Moves between nodes:
z460: &>z991, §>z312, *>z822, ^>z533, !>z918, +>z642, @>z841
z905: &>z894, §>z116, *>z876, ^>z563, !>z786, +>z837, @>z826
z748: &>z179, §>z955, *>z875, ^>z603, !>z586, +>z473, @>z631
z394: &>z116, §>z894, *>none, ^>z787, !>z725, +>z47, @>none
z116: &>z394, §>z905, *>z945, ^>z83, !>z995, +>z942, @>z997
z995: &>z725, §>z786, *>z533, ^>z822, !>z116, +>z904, @>z922
z543: &>z890, §>z929, *>z818, ^>z766, !>z853, +>z357, @>z53
z184: &>z827, §>z328, *>z47, ^>z640, !>z387, +>none, @>none
z922: &>z928, §>z724, *>z815, ^>z732, !>z997, +>z27, @>z995
z44: &>z234, §>z146, *>none, ^>z364, !>z911, +>none, @>z47
z368: &>z766, §>none, *>z146, ^>z890, !>z398, +>none, @>z328
z533: &>z293, §>z329, *>z995, ^>z460, !>z945, +>z836, @>z815
z932: &>z642, §>z969, *>z699, ^>z387, !>z640, +>z991, @>z180
z631: &>z972, §>z628, *>z168, ^>z370, !>z572, +>z241, @>z748
z890: &>z543, §>z229, *>z114, ^>z368, !>z515, +>z72, @>z169
z15: &>z965, §>z241, *>z180, ^>z911, !>z364, +>z628, @>z699
z732: &>z628, §>z972, *>z841, ^>z922, !>z443, +>z965, @>z822
z312: &>z875, §>z460, *>z179, ^>z329, !>z1, +>z519, @>z605
z869: &>z876, §>none, *>z894, ^>z947, !>z692, +>z328, @>none
z914: &>z816, §>z785, *>z27, ^>z825, !>z721, +>z815, @>z836
z364: &>z309, §>z114, *>z229, ^>z44, !>z15, +>z630, @>z880
z816: &>z914, §>z398, *>z911, ^>z180, !>none, +>none, @>z387
z841: &>z284, §>z605, *>z732, ^>z815, !>z66, +>z825, @>z460
z929: &>z229, §>z543, *>z309, ^>z721, !>z825, +>z66, @>z135
z659: &>z146, §>z234, *>z766, ^>z818, !>z175, +>z826, @>z837
z586: &>z563, §>z787, *>z947, ^>z894, !>z748, +>z806, @>z572
z827: &>z184, §>z155, *>z942, ^>z135, !>z836, +>z945, @>z721
z968: &>z199, §>z862, *>z345, ^>z473, !>z430, +>z603, @>z127
z432: &>z420, §>none, *>z370, ^>z168, !>none, +>z398, @>z692
z53: &>z169, §>z135, *>z641, ^>z155, !>z519, +>z1, @>z543
z894: &>z905, §>z394, *>z869, ^>z586, !>z603, +>z430, @>z989
z641: &>z806, §>z907, *>z53, ^>z837, !>z126, +>z563, @>z818
z947: &>z1, §>z409, *>z586, ^>z869, !>z875, +>z169, @>z72
z692: &>z329, §>z293, *>z603, ^>z875, !>z869, +>z345, @>z432
z862: &>z904, §>z968, *>z387, ^>z699, !>z47, +>z725, @>z911
z329: &>z692, §>z533, *>z786, ^>z312, !>z876, +>z140, @>z420
z766: &>z368, §>z721, *>z659, ^>z543, !>z785, +>z596, @>z155
z785: &>z398, §>z914, *>z175, ^>z853, !>z766, +>z420, @>z140
z146: &>z659, §>z44, *>z368, ^>z114, !>z127, +>z989, @>z430
z721: &>none, §>z766, *>z234, ^>z929, !>z914, +>none, @>z827
z815: &>none, §>z420, *>z922, ^>z841, !>none, +>z914, @>z533
z786: &>z603, §>z995, *>z329, ^>z179, !>z905, +>z199, @>z724
z787: &>z83, §>z586, *>z409, ^>z394, !>z955, +>z880, @>z630
z229: &>z929, §>z890, *>z364, ^>none, !>z180, +>none, @>z640
z876: &>z869, §>z945, *>z905, ^>z1, !>z329, +>z155, @>z596
z144: &>z241, §>z965, *>z853, ^>z175, !>z818, +>z972, @>z126
z628: &>z732, §>z631, *>z284, ^>z928, !>z630, +>z15, @>z955
z357: &>z72, §>z66, *>z414, ^>z596, !>z605, +>z543, @>z1
z955: &>z822, §>z748, *>z991, ^>z725, !>z787, +>z699, @>z628
z724: &>z370, §>z922, *>z420, ^>z972, !>z826, +>z175, @>z786
z241: &>z144, §>z15, *>z515, ^>z127, !>z114, +>z631, @>z473
z969: &>z519, §>z932, *>z473, ^>z345, !>z169, +>z875, @>z515
z806: &>z641, §>z880, *>z169, ^>z430, !>z473, +>z586, @>z114
z699: &>z896, §>z473, *>z932, ^>z862, !>z880, +>z955, @>z15
z430: &>z837, §>z47, *>z328, ^>z806, !>z968, +>z894, @>z146
z179: &>z748, §>z822, *>z312, ^>z786, !>z563, +>z126, @>z972
z1: &>z947, §>z918, *>z563, ^>z876, !>z312, +>z53, @>z357
z875: &>z312, §>z991, *>z748, ^>z692, !>z947, +>z969, @>z168
z180: &>z825, §>z515, *>z15, ^>z816, !>z229, +>z284, @>z932
z370: &>z724, §>z928, *>z432, ^>z631, !>z989, +>z127, @>z603
z175: &>z127, §>z27, *>z785, ^>z144, !>z659, +>z724, @>z199
z83: &>z787, §>z563, *>z918, ^>z116, !>z822, +>z907, @>z443
z640: &>z135, §>z169, *>z880, ^>z184, !>z932, +>z409, @>z229
z519: &>z969, §>z642, *>z126, ^>z140, !>z53, +>z312, @>z853
z199: &>z968, §>z904, *>z140, ^>z126, !>z837, +>z786, @>z175
z880: &>z907, §>z806, *>z640, ^>z47, !>z699, +>z787, @>z364
z473: &>z126, §>z699, *>z969, ^>z968, !>z806, +>z748, @>z241
z66: &>none, §>z357, *>z443, ^>none, !>z841, +>z929, @>z918
z114: &>z818, §>z364, *>z890, ^>z146, !>z241, +>z572, @>z806
z135: &>z640, §>z53, *>z907, ^>z827, !>z642, +>z918, @>z929
z822: &>z955, §>z179, *>z460, ^>z995, !>z83, +>z896, @>z732
z836: &>z387, §>z140, *>z904, ^>z642, !>z827, +>z533, @>z914
z825: &>z180, §>z853, *>z965, ^>z914, !>z929, +>z841, @>z642
z605: &>z168, §>z841, *>z972, ^>z420, !>z357, +>z853, @>z312
z603: &>z786, §>z725, *>z692, ^>z748, !>z894, +>z968, @>z370
z837: &>z430, §>z942, *>z155, ^>z641, !>z199, +>z905, @>z659
z918: &>z409, §>z1, *>z83, ^>z945, !>z460, +>z135, @>z66
z414: &>z572, §>z443, *>z357, ^>z826, !>z972, +>z818, @>z563
z168: &>z605, §>z284, *>z631, ^>z432, !>z72, +>z515, @>z875
z234: &>z44, §>z659, *>z721, ^>z309, !>z27, +>z997, @>z942
z853: &>z515, §>z825, *>z144, ^>z785, !>z543, +>z605, @>z519
z630: &>z443, §>z572, *>none, ^>none, !>z628, +>z364, @>z787
z345: &>z140, §>z387, *>z968, ^>z969, !>z328, +>z692, @>z398
z596: &>none, §>none, *>z826, ^>z357, !>z420, +>z766, @>z876
z642: &>z932, §>z519, *>z896, ^>z836, !>z135, +>z460, @>z825
z387: &>z836, §>z345, *>z862, ^>z932, !>z184, +>z293, @>z816
z443: &>z630, §>z414, *>z66, ^>z997, !>z732, +>z309, @>z83
z907: &>z880, §>z641, *>z135, ^>z942, !>z896, +>z83, @>z309
z965: &>z15, §>z144, *>z825, ^>z27, !>z309, +>z732, @>z896
z904: &>z862, §>z199, *>z836, ^>z896, !>z942, +>z995, @>z27
z942: &>z47, §>z837, *>z827, ^>z907, !>z904, +>z116, @>z234
z140: &>z345, §>z836, *>z199, ^>z519, !>z155, +>z329, @>z785
z515: &>z853, §>z180, *>z241, ^>z398, !>z890, +>z168, @>z969
z293: &>z533, §>z692, *>z725, ^>z991, !>none, +>z387, @>none
z284: &>z841, §>z168, *>z628, ^>none, !>none, +>z180, @>z991
z420: &>z432, §>z815, *>z724, ^>z605, !>z596, +>z785, @>z329
z309: &>z364, §>z818, *>z929, ^>z234, !>z965, +>z443, @>z907
z72: &>z357, §>none, *>z572, ^>none, !>z168, +>z890, @>z947
z989: &>z826, §>none, *>none, ^>z572, !>z370, +>z146, @>z894
z991: &>z460, §>z875, *>z955, ^>z293, !>z409, +>z932, @>z284
z818: &>z114, §>z309, *>z543, ^>z659, !>z144, +>z414, @>z641
z126: &>z473, §>z896, *>z519, ^>z199, !>z641, +>z179, @>z144
z945: &>none, §>z876, *>z116, ^>z918, !>z533, +>z827, @>none
z127: &>z175, §>z911, *>z398, ^>z241, !>z146, +>z370, @>z968
z328: &>z155, §>z184, *>z430, ^>z169, !>z345, +>z869, @>z368
z972: &>z631, §>z732, *>z605, ^>z724, !>z414, +>z144, @>z179
z826: &>z989, §>z997, *>z596, ^>z414, !>z724, +>z659, @>z905
z27: &>z911, §>z175, *>z914, ^>z965, !>z234, +>z922, @>z904
z155: &>z328, §>z827, *>z837, ^>z53, !>z140, +>z876, @>z766
z563: &>z586, §>z83, *>z1, ^>z905, !>z179, +>z641, @>z414
z572: &>z414, §>z630, *>z72, ^>z989, !>z631, +>z114, @>z586
z725: &>z995, §>z603, *>z293, ^>z955, !>z394, +>z862, @>z928
z896: &>z699, §>z126, *>z642, ^>z904, !>z907, +>z822, @>z965
z928: &>z922, §>z370, *>none, ^>z628, !>none, +>z911, @>z725
z398: &>z785, §>z816, *>z127, ^>z515, !>z368, +>z432, @>z345
z47: &>z942, §>z430, *>z184, ^>z880, !>z862, +>z394, @>z44
z997: &>none, §>z826, *>none, ^>z443, !>z922, +>z234, @>z116
z409: &>z918, §>z947, *>z787, ^>none, !>z991, +>z640, @>none
z169: &>z53, §>z640, *>z806, ^>z328, !>z969, +>z947, @>z890
z911: &>z27, §>z127, *>z816, ^>z15, !>z44, +>z928, @>z862

In the rows, zero is written as 49.

The rows follow the links: the fewer symbols apart two nodes are, the more alike their rows tend to be.

Each row is also shifted at random along 4 hidden directions that mean nothing.

Some nodes, each with a row of numbers:
z818 -> [ 66  45  54  58  30  48  52  52  47  45  34  46  51  42  49  41  42  49  47  44  46  47  57  35  41  37  52  49  37  55  54  49  54  51  55  59  44  47  45  34  50  39  39  47  51  46  52  47  51]
z175 -> [ 57  51  55  48  42  51  53  41  57  53  47  49  55  41  55  51  50  45  49  40  46  50  44  48  39  47  48  48  51  51  56  56  56  45  67  48  46  38  52  40  47  51  41  45  58  50  58  52  48]
z968 -> [ 57  46  47  47  50  51  52  46  60  40  50  44  51  48  59  52  43  45  47  46  50  58  48  46  42  54  48  50  53  44  45  48  60  53  53  45  53  49  53  42  45  56  35  41  54  45  50  48  48]
z126 -> [ 55  57  61  38  41  43  61  40  52  57  49  55  52  52  58  48  40  48  46  38  42  45  48  37  51  49  48  53  60  46  54  49  49  47  50  47  47  42  51  45  49  50  38  51  57  47  43  54  47]
z234 -> [ 70  38  51  57  41  56  47  57  46  49  38  52  47  45  40  50  48  46  51  42  47  51  54  53  33  45  51  50  30  54  56  52  50  48  59  49  42  56  52  43  52  43  50  38  38  49  60  46  46]
z836 -> [ 50  58  49  53  51  55  51  47  40  58  53  52  53  49  37  63  50  43  46  45  49  47  47  69  46  46  58  51  45  51  51  47  55  45  50  42  57  42  60  57  49  48  57  43  39  45  55  50  48]
z27 -> [ 69  42  52  57  42  50  46  52  46  52  42  53  54  44  42  51  51  43  49  41  41  54  55  50  33  38  51  50  36  54  62  46  53  41  55  38  39  52  58  36  51  42  52  37  44  42  60  50  49]
z904 -> [ 52  45  45  46  45  47  50  46  47  47  50  58  52  51  48  55  45  39  44  33  49  51  55  59  33  47  52  51  41  50  51  38  55  42  52  39  42  61  62  43  55  47  50  35  43  52  53  44  50]
z827 -> [ 79  47  59  56  53  64  56  56  40  48  45  46  46  53  38  61  45  47  50  51  51  47  46  63  47  48  48  48  42  49  46  45  50  50  43  52  55  41  49  60  50  45  50  43  35  35  51  58  44]
z312 -> [ 36  68  46  41  41  37  53  41  48  65  49  43  58  50  50  54  50  38  48  43  55  40  47  44  55  42  54  49  55  50  49  46  54  40  53  47  51  36  44  47  49  44  53  53  58  49  42  56  53]
z724 -> [ 36  51  49  43  48  40  43  38  54  50  52  52  55  47  55  43  61  49  51  46  50  57  46  49  46  48  51  44  59  47  48  57  53  46  69  45  42  50  47  49  38  53  47  44  64  59  58  45  45]
z293 -> [ 70  52  45  49  66  51  48  53  47  44  61  47  44  59  46  59  53  49  51  60  54  54  46  56  61  61  50  49  59  44  45  50  47  53  43  47  59  44  50  62  51  55  57  56  45  48  48  51  54]
z543 -> [ 52  56  50  58  46  57  59  53  50  50  47  41  54  42  48  50  48  47  47  46  43  41  48  47  54  42  51  51  49  54  50  55  50  51  50  65  51  52  37  46  50  42  48  55  53  58  42  54  48]
z911 -> [ 67  44  49  57  49  50  48  47  55  59  51  53  42  48  50  57  54  49  50  44  45  54  48  56  40  57  47  42  51  46  61  50  51  38  56  38  48  45  67  41  55  54  51  49  43  46  55  45  47]
z815 -> [ 50  55  57  49  61  58  42  53  39  49  49  52  56  47  47  57  59  51  57  63  49  54  45  67  52  42  50  49  47  57  50  58  49  51  56  36  52  40  51  54  42  45  62  42  50  47  61  50  47]
z942 -> [ 29  45  60  48  52  51  49  42  46  48  51  63  52  57  47  52  50  53  53  45  43  54  47  61  36  55  50  49  45  52  50  47  50  49  58  42  37  46  53  55  54  49  51  38  44  47  66  51  38]
z144 -> [ 50  43  63  51  44  47  55  64  46  34  35  50  53  43  57  43  50  53  51  49  35  50  54  39  47  32  53  54  43  53  51  49  52  54  60  48  43  42  52  38  40  42  42  43  57  42  51  52  53]
z83 -> [ 34  51  61  44  43  40  43  44  34  63  36  65  45  52  48  50  52  54  54  50  47  49  55  44  41  47  51  52  40  57  55  47  44  47  46  40  40  39  53  53  58  43  57  41  45  43  55  50  46]
z972 -> [ 76  53  52  43  44  41  48  50  50  48  40  49  49  47  59  40  50  48  51  53  45  43  54  36  56  43  48  50  50  50  46  49  43  51  50  51  44  47  42  40  49  44  43  53  55  54  44  47  57]
z414 -> [ 58  53  50  44  39  39  45  52  51  49  45  52  47  50  54  38  44  54  50  49  53  44  55  32  54  48  47  50  47  52  49  56  48  48  48  59  43  56  40  47  47  50  46  51  54  52  49  46  47]
z928 -> [ 41  36  50  48  60  48  36  58  50  37  43  57  47  50  51  47  57  56  55  61  50  62  55  57  46  49  50  53  51  52  50  50  47  55  50  34  43  59  57  52  42  49  57  39  46  49  59  45  52]
z725 -> [ 66  41  41  47  53  44  43  41  53  53  53  55  45  59  47  50  46  49  47  52  58  57  54  49  43  59  46  51  50  45  46  43  48  42  46  39  47  56  56  53  53  62  54  47  44  49  50  42  53]
z862 -> [ 69  41  52  51  54  54  54  54  48  46  43  53  42  54  50  60  47  51  49  49  49  59  51  55  38  52  53  47  46  45  54  41  51  45  53  34  49  43  65  48  52  46  47  44  38  36  54  53  51]
z922 -> [ 52  41  46  45  52  46  36  52  45  48  41  60  54  46  44  53  56  46  54  51  52  53  56  58  39  42  50  53  36  55  51  47  52  45  58  37  37  55  54  46  48  45  59  33  51  48  63  44  48]
z659 -> [ 69  45  54  54  48  54  54  53  51  34  46  45  53  46  53  44  47  53  51  51  46  54  42  45  47  51  48  50  47  50  50  56  53  56  60  54  45  51  42  48  45  49  35  49  57  49  55  51  37]
z929 -> [ 37  48  56  59  51  51  53  52  45  53  42  50  51  45  40  52  57  48  53  44  39  44  47  52  45  41  49  47  41  56  58  57  39  50  48  49  48  46  47  44  51  42  60  50  39  51  55  51  45]
z420 -> [ 60  65  55  49  49  56  45  52  42  51  41  43  57  37  47  56  58  41  58  55  54  49  43  54  50  29  47  45  46  55  45  58  59  48  61  43  49  23  49  44  37  42  52  42  54  40  57  58  48]
z997 -> [ 39  38  57  45  55  46  38  53  43  44  46  61  50  50  47  46  58  57  59  60  45  54  49  53  44  50  44  48  46  56  52  54  48  52  54  39  37  51  45  56  50  46  59  45  44  49  66  43  43]
z853 -> [ 29  56  45  51  48  46  55  48  54  42  61  44  61  48  52  48  50  49  46  38  42  45  45  45  61  51  51  45  65  50  51  56  41  51  52  58  54  64  43  47  46  52  50  58  62  65  43  49  52]
z806 -> [ 52  44  54  49  38  53  51  62  50  39  34  46  41  49  55  43  33  48  49  44  51  48  61  39  49  49  54  52  42  48  47  44  56  53  43  58  46  48  47  41  50  44  35  43  48  41  45  51  51]
z907 -> [ 37  42  55  48  37  44  50  48  40  54  40  63  48  52  42  49  41  43  44  40  45  47  56  53  39  43  55  53  33  54  54  44  47  46  45  44  42  57  55  45  60  44  47  41  42  48  55  47  45]
z785 -> [ 70  56  46  57  48  59  54  51  49  43  56  40  59  44  50  51  51  47  48  50  49  47  44  56  57  42  53  48  53  47  48  53  57  56  56  57  56  47  48  47  40  52  47  51  54  51  52  53  48]
z596 -> [ 67  55  46  51  47  57  43  47  46  48  55  42  52  42  49  43  53  49  51  59  60  48  44  56  55  43  48  47  48  49  43  56  56  53  52  60  46  54  40  58  41  50  45  52  54  52  47  49  47]
z586 -> [ 28  55  43  39  37  37  44  37  53  60  41  48  41  51  57  44  44  48  47  46  57  47  54  37  46  53  47  47  50  43  51  46  52  44  51  53  42  43  49  48  52  53  43  50  56  46  47  52  48]
z641 -> [ 58  47  52  50  35  50  57  55  46  40  41  51  49  48  52  45  32  44  49  44  47  48  57  37  41  40  56  54  41  46  43  43  49  55  43  57  42  57  43  46  56  46  36  37  50  46  45  47  50]
z460 -> [ 48  56  47  42  55  46  52  49  42  54  52  56  52  56  45  55  52  50  51  51  45  48  51  54  52  51  48  48  54  54  50  47  43  49  34  43  54  52  46  53  53  45  64  52  41  54  45  51  55]
z432 -> [ 65  47  37  58  52  54  42  58  54  42  45  37  47  41  46  54  55  41  50  59  61  50  55  54  58  36  47  50  48  42  44  49  59  49  47  52  55  50  46  43  40  49  47  47  51  46  52  53  56]
z114 -> [ 44  50  55  57  38  53  52  40  63  60  43  50  45  42  54  45  45  55  47  46  48  49  47  33  46  50  45  48  53  45  57  59  51  46  57  59  45  30  51  38  52  49  41  54  49  41  51  54  40]
z699 -> [ 32  47  66  50  55  50  52  55  41  43  35  62  44  58  53  52  51  53  50  56  39  56  58  54  47  44  54  51  49  52  52  44  46  48  49  32  50  35  62  45  51  41  49  42  40  34  55  50  52]
z563 -> [ 66  57  66  40  44  43  55  42  48  59  45  55  41  59  58  41  42  56  53  49  50  48  46  34  53  57  45  50  55  51  45  56  48  57  50  54  45  26  46  54  51  49  45  55  49  45  46  59  46]

From each start, follow one symbol. Which node do you reach?
Answer with the node's name.
new walk
[ 63  53  62  50  51  50  54  49  42  52  43  60  50  57  49  52  40  49  46  44  37  51  54  49  46  53  53  52  51  54  54  41  43  48  43  45  50  42  55  47  57  45  52  45  40  45  47  50  48]
§	z126
new walk
[ 38  54  43  50  54  46  46  56  51  43  42  41  54  48  52  42  57  52  53  54  52  46  55  40  60  44  47  45  53  48  47  54  52  51  43  50  52  52  43  45  45  47  49  52  56  54  42  52  60]
@	z875
new walk
[ 56  49  45  41  41  42  58  42  55  45  56  45  57  49  57  51  46  44  38  34  52  50  45  52  44  52  51  47  52  43  46  41  52  49  55  51  49  67  51  49  46  62  37  41  59  57  49  47  46]
@	z175
new walk
[ 43  61  49  50  46  46  47  48  50  55  54  42  55  48  51  45  52  51  53  53  50  43  44  39  58  43  46  48  51  55  47  61  45  51  51  62  45  48  38  50  53  46  53  59  58  60  44  53  50]
&	z72
new walk
[ 39  50  45  54  55  61  46  55  54  35  52  38  55  38  50  53  53  43  54  53  50  49  48  60  53  35  49  50  46  48  46  53  60  53  55  50  57  46  52  45  34  53  42  48  59  45  55  52  53]
*	z127
new walk
[ 63  50  62  41  54  45  46  55  33  45  42  61  47  58  52  48  48  54  52  56  43  47  59  44  50  45  55  55  50  56  49  44  43  55  38  40  46  49  50  55  53  43  55  40  46  50  52  43  53]
@	z732
new walk
[ 43  46  48  55  62  53  55  57  48  48  46  46  50  55  46  57  46  45  51  50  47  50  52  52  51  51  52  51  49  55  49  41  41  47  39  48  57  51  57  48  60  47  55  53  41  48  46  48  60]
§	z969
new walk
[ 56  52  57  45  48  43  41  43  52  50  47  53  51  49  53  42  52  57  52  54  48  52  43  47  47  52  44  47  52  50  47  62  52  54  62  51  39  44  42  51  47  54  47  48  59  56  61  50  42]
*	z596
new walk
[ 56  40  43  52  49  51  47  56  59  37  47  47  48  45  59  46  49  48  46  48  49  56  50  45  47  47  48  47  50  45  50  46  55  47  62  43  46  57  54  38  42  57  35  44  55  51  54  47  55]
+	z370
new walk
[ 27  66  47  43  46  42  52  41  49  66  42  46  48  50  54  52  54  42  52  51  54  45  45  39  55  52  48  48  57  51  43  50  51  47  52  48  53  26  53  43  47  45  53  53  53  45  44  58  58]
!	z947
new walk
[ 38  49  49  49  57  48  48  53  45  55  48  48  45  59  47  54  49  52  53  59  54  48  51  51  51  58  47  48  49  49  46  47  45  49  37  51  48  46  43  56  57  46  61  55  41  52  42  51  55]
§	z947
new walk
[ 49  50  53  53  53  50  64  52  43  48  55  53  54  57  46  55  47  50  48  43  40  47  48  57  55  52  55  51  52  52  51  46  37  52  38  45  57  62  47  50  50  45  54  51  45  56  43  46  56]
!	z135
new walk
[ 24  53  55  50  50  52  58  51  50  51  43  44  51  51  54  55  47  47  51  48  46  51  45  44  54  45  50  47  51  47  50  47  53  51  50  48  54  31  54  39  45  44  43  48  53  41  44  56  53]
!	z169
new walk
[ 38  63  49  46  50  47  62  47  46  52  49  44  60  51  54  53  45  42  48  41  42  48  47  44  52  48  55  50  60  50  46  50  47  54  51  54  57  41  42  46  49  42  45  55  54  52  40  56  49]
@	z853
new walk
[ 68  50  41  38  37  38  48  40  49  51  39  44  53  44  57  49  42  35  50  44  57  53  61  46  37  42  53  45  40  48  42  39  61  48  54  46  39  50  47  46  46  48  41  36  55  49  47  47  52]
*	z329
